In the rows, 128 means zero.
Each row has a class, written as a number after it.
[121 133 148 156 144 105 105 127 125 119 120 135 138 118 143 106 106 135
 159 144 166 116 143 112] -> 4
[125 120 140 154 105 113 123 134 129 110 125 170 142 111 110 125 110 129
 142 112 127 121 131 128] -> 1
[116 133 115 127 106 152 111 127 137 110 141 148 129 146 120 144 153 121
 134 156 139 124 122 155] -> 1
[126 128 126 128 101  99 118 133 141 119 134  92 135 128 113 139  79 140
 139 139 142 135 125 137] -> 3
[131 141 131 118 121 136 134 111 149 134 146 127 149 112 111 117 159 139
 116 135 117 129 109 141] -> 0
[138 142 135 106 135 151 132 135 138 141 146 150 139 123 125 135 178 129
 102 140 133 117 111 133] -> 0
[161 135  84 155 108 131 139 128 107 113 165 112 148 130 126 154 135 133
 115  97 132 130 139 129] -> 0
[135 119 121 183  48 157 110 148 130 117 115 119 118 127  99 159  92 116
 109  65 134 143 123 155] -> 2
[103 147 126  90 140 117 122 116 151 146 140  95 138 126 119 106 115 171
 127 151 144 131 109 129] -> 3
[139 144 126 171  93 143 123 153  93 150 133  65 151 112  93 135  79 120
 133  68 110 137 122 140] -> 0
[151 125 132  85 162 144 137 111 149 154 146 149 140 133 124 116 179 135
 109 187 127  99 112 149] -> 3
[124 131 139 143 135 118 139 136 113 103 125 136 147 125 144 119 126 134
 137 150 130 120 156 126] -> 4
[132 115 129 183  92 153 108 144 106 118 141 126 124 119 120 151 118 143
 135  93 133 143 111 139] -> 2
[133 127 128 170 132 102 126 106 138  84 118 146 122 119 128 148 101 149
 150 133 173 142 143 121] -> 4
[153 155  95 147 117 154 125 130 115 118 145 133 138 136 106 163 163 115
 129 108 123 138 140 142] -> 0
[132 136 101 127  91 110 119 132 149 106 136 104 104 140 132 157 104 137
 131 135 151 155 125 146] -> 3
[104 107 138 163 101  77 140 139 122 118  99  90 138 131 117 122  66 154
 176 113 162 135 144 113] -> 4
[130 122 135 128 123 119 125 118 132 143 118 139 129 113 117 123 119 136
 143 131 150 101 130 127] -> 1
[119 129 159 145 131 134 136 126 143 150 121 126 144 108  70 112 138 135
 127 118 148 119 114 139] -> 2
[153 143 118 166 148 123 141 135  86  79 127 125 153 139 156 131 123 122
 142 120 102 130 181 120] -> 4
[152 131 135 149 141 123 137 138  76 112 133 121 161 151 131 118 126 140
 139 144 109 118 152 114] -> 4
[171 138 108 110 106 136 122 129 160 128 135  93 128 130 121 142 136 134
 120 132 132 135 107 147] -> 3
[100 137 129 119 158  98 154 128 141 103 125 118 141 126 147 114 129 150
 157 167 135 114 161 115] -> 4
[108 147 131  92 138 118 128 119 153 131 151 103 129 125 122 121 106 152
 128 162 160 135 103 159] -> 3
[122 134 136 124 113 155 123 139 142 149 128 159 166 117 107 116 171 109
 113 137 141 107  93 146] -> 2
[139 132  98 137 141 147 131 120 120 120 131 125 122 144 118 146 177 129
 112 133 118 130 137 140] -> 0
[121 135 118 173  66 150 132 144 122 138 119 119 128 124 104 173 105 110
 133  74 108 145 127 123] -> 2
[128 126 120 128 139 110 125 125 125 105 117 144 145 122 148 120 168 137
 150 164 151 127 145 112] -> 4
[148 126 120 158  96 141 127 137 103 133 140 112 140 113 110 139 111 138
 111 126 122 143 125 144] -> 0
[117 132 137 169  79 127 252 149 132 124 122 120 127 125 120 143  91  96
 132 111 151 179 118 140] -> 1
[128 133 115 181  60 113 109 153 129 116 124 112 122 131 107 161  90 133
 139 129 143 146 130 132] -> 1
[153 143 105 169 122 122 131 135 110 102 133 117 143 129 162 142 130 132
 133 123 116 136 170 130] -> 4
[148 128 118 133 126 164 127 120 129 148 136 155 111 131 114 141 172 119
  87 119 120 138 119 138] -> 0
[140 142 106 138 115 145 118 134 131 130 140 121 135 110 109 143 153 134
  81 121 128 127 124 117] -> 0
[115 125 143 111  88 145 126 139 131 138  70 134 153 117  87 122 138 125
 126 109 143 124 100 124] -> 2
[149 150 119 121 143 163 135 120 111 125 138 139 135  88 117 139 196 127
  85 132 110 122 131 144] -> 0
[141 136 120 159 104 137 129 134   7 144 145 107 146 123  98 125 108 119
 107  66 116 115 122 127] -> 0
[124 152 131  91 147  96 135 113 135 104 133 156 151 119 120 102 125 147
 152 170 144 116 145 121] -> 4
[136 134 135 128 132 167 130 130 125 152 148 161 119 117 111 132 173 103
  95 111 118 134  85 150] -> 0
[127 123 143 154  94 132 123 145 132 137 120 117 133 123 127 127 128 113
 124 133 141 128 112 146] -> 1
[122 123  98 191  60 148 106 159 114 101 128  83 129 135 110 183  99 133
 137  64 119 141 143 135] -> 1
[112 157 131 119 109 122 127 130 147 140 130 115 132 115 122 121 116 141
 121 128 155 136 102 145] -> 3
